Below is a small trained network, with its code and all its weights. Each question gives an input and a class and asks what happens when units are switched off, that is, made to give their printed mean instead of their output.

import numpy as np


def w(rows, s, z=0):
    codes = np.array(rows[::2]) - 128.0
    scale = np.full(codes.shape[1], s)
    scale[-1] = z or s
    return codes * scale


def norm(h):
    return h / np.sqrt((h * h).mean(-1, keepdims=True) + 1e-5)


def f(y):
    return y / 2 * (1 + np.tanh(0.7978845608 * (y + 0.044715 * y**3)))


def log_softmax(a):
    a = a - a.max(-1, keepdims=True)
    return a - np.log(np.exp(a).sum(-1, keepdims=True))


def net(x, mask):
    res = np.array(x, float).reshape(1, 8) / 4 @ E
    u = 0
    for l in range(2):
        y = f(norm(res) @ A[l][:, :-1].T + A[l][:, -1])
        res = res + np.where(mask[u : u + 11], y, B[l][:, -1]) @ B[l][:, :-1]
        u += 11
    return log_softmax(norm(res)[-1] @ U[:, :-1].T + U[:, -1])


A, B = {}, {}
E = w([
[166,153,71],'x0',
[123,121,139],'x1',
[165,148,62],'x2',
[255,83,198],'x3',
[149,142,99],'x4',
[131,126,120],'x5',
[133,134,113],'x6',
[189,252,164],'x7',
],0.0099)
A[0] = w([
[81,138,222,12],'L0N1',
[216,114,24,222],'L0N2',
[106,136,116,19],'L0N3',
[55,165,101,13],'L0N4',
[90,135,157,84],'L0N5',
[167,214,107,58],'L0N6',
[184,101,147,103],'L0N7',
[64,171,81,4],'L0N8',
[142,183,127,23],'L0N9',
[129,5,14,72],'L0N10',
[208,86,150,89],'L0N11',
],0.017,0.0015)
B[0] = w([
[71,98,211,199],'L0N1',
[62,20,187,251],'L0N2',
[136,116,118,129],'L0N3',
[142,38,63,204],'L0N4',
[110,106,148,150],'L0N5',
[92,197,175,229],'L0N6',
[115,96,88,196],'L0N7',
[123,25,57,208],'L0N8',
[122,165,154,168],'L0N9',
[133,253,212,253],'L0N10',
[116,71,59,236],'L0N11',
],0.022,0.0068)
A[1] = w([
[250,79,186,167],'L1N1',
[110,104,123,122],'L1N2',
[201,67,66,138],'L1N3',
[149,246,132,247],'L1N4',
[122,80,121,250],'L1N5',
[135,108,137,80],'L1N6',
[55,195,185,36],'L1N7',
[93,146,158,52],'L1N8',
[94,133,138,94],'L1N9',
[115,51,71,245],'L1N10',
[87,135,104,70],'L1N11',
],0.016,0.0022)
B[1] = w([
[96,46,35,155],'L1N1',
[127,97,149,162],'L1N2',
[94,116,139,178],'L1N3',
[136,244,49,169],'L1N4',
[103,60,148,209],'L1N5',
[112,103,130,135],'L1N6',
[128,194,251,237],'L1N7',
[130,145,180,167],'L1N8',
[146,145,163,156],'L1N9',
[98,9,189,255],'L1N10',
[154,130,118,141],'L1N11',
],0.025,0.0086)
U = w([
[19,165,128,170],'0',
[69,161,136,138],'1',
[126,159,131,173],'2',
[174,62,9,105],'3',
[194,152,148,148],'4',
[170,255,128,4],'5',
],0.0095,0.0027)

Each question gives the input, the list of numbers given to net, and the class t.
The units are the neurons (one row each of A and B). Each row of codes is followed by its name. A weight is (code - 128) times the scale printed after its matrix; where a second scale follows, it is the last column's (A, B and U).
mask holds one flag per neuron, layer by layer. A switched-off neuron (its flag False) gives its mean, the last column of its row in B, instead of its output. The means were averaged over made-up inputs and are rounded, as every weight is.
A unit's drop is (log p(t) with every unit on - log p(t) with that unit switched off) / (log p(t) with every unit on - log p(t) with every unit switched off).
The circuit of an input: a set's keep is (log p(t) with only the set's units on - log p(t) with every unit switched off) / (log p(t) with every unit on - log p(t) with every unit switched off). Starting from the 12 units with the biggest drops (on a tie, the unit counted first), units are removed one at a time, each time the one whose removal leaves the highest keep (on an exact tie, the one counted first), for as long as the keep stays at least 0.8.
circuit, biggest first: the units of the circuit, biggest drop first
most important unit: the unit with the biggest drop
top k neurons: the k neurons with the biggest drops, biggest first
k most important neurons of layer l: the k neurons of layer l with the biggest drops, biggest first
drop of u: that unit's drop, to one decimal
input [8,3,-5,-5,0,-5,-2,7], class 5: circuit, biggest first	L0N2, L1N4
input [0,4,-4,-6,3,5,2,-8], class 5: circuit, biggest first	L0N10, L0N2, L1N10, L1N4
input [-2,-7,-5,8,7,-5,-1,8], class 3: circuit, biggest first	L1N1, L0N11
input [-6,-7,0,-7,-4,-1,6,-5], class 3: circuit, biggest first	L0N4, L1N7
input [-7,-4,1,-6,4,-2,-7,8], class 5: circuit, biggest first	L0N2, L1N10
input [-4,1,-2,7,-5,6,-2,-3], class 3: most important unit	L1N7
input [-5,7,-6,2,3,6,-3,7], class 5: circuit, biggest first	L0N2, L1N10
input [1,-6,6,-5,6,-1,1,-7], class 5: circuit, biggest first	L0N10, L1N10
input [7,-4,-7,8,-1,-4,4,-6], class 3: circuit, biggest first	L1N7, L1N1
input [-7,8,2,7,1,-3,-6,7], class 3: circuit, biggest first	L0N10, L1N1, L0N2
input [8,8,6,2,-7,5,2,-8], class 5: circuit, biggest first	L0N10, L1N4
input [-6,2,3,7,4,-2,-6,-7], class 3: 4 most important neurons of layer 0	L0N6, L0N11, L0N1, L0N9
input [-2,7,-6,-8,-1,-6,5,-3], class 3: top 2 neurons	L1N7, L0N4
input [-8,-2,7,1,0,7,-5,-8], class 5: most important unit	L0N10
input [-3,1,4,6,-2,-5,-1,-2], class 3: top 2 neurons	L1N7, L0N6
input [0,-2,-1,5,-4,-3,-2,4], class 3: top 2 neurons	L0N10, L1N7
input [8,-2,3,-2,-2,-1,-5,8], class 5: 2 most important neurons of layer 1	L1N4, L1N10
input [-4,-5,-3,-1,-4,4,-2,-6], class 5: top 2 neurons	L0N10, L0N2
input [7,0,0,8,3,2,6,1], class 3: drop of L1N7	0.2
input [-7,-2,4,-8,-6,-4,-5,8], class 3: drop of L0N4	1.2
input [-8,-4,6,-1,-4,-2,-2,8], class 5: drop of L0N2	0.1
input [-3,3,-5,-1,-4,5,-3,-6], class 5: top neuron	L0N2
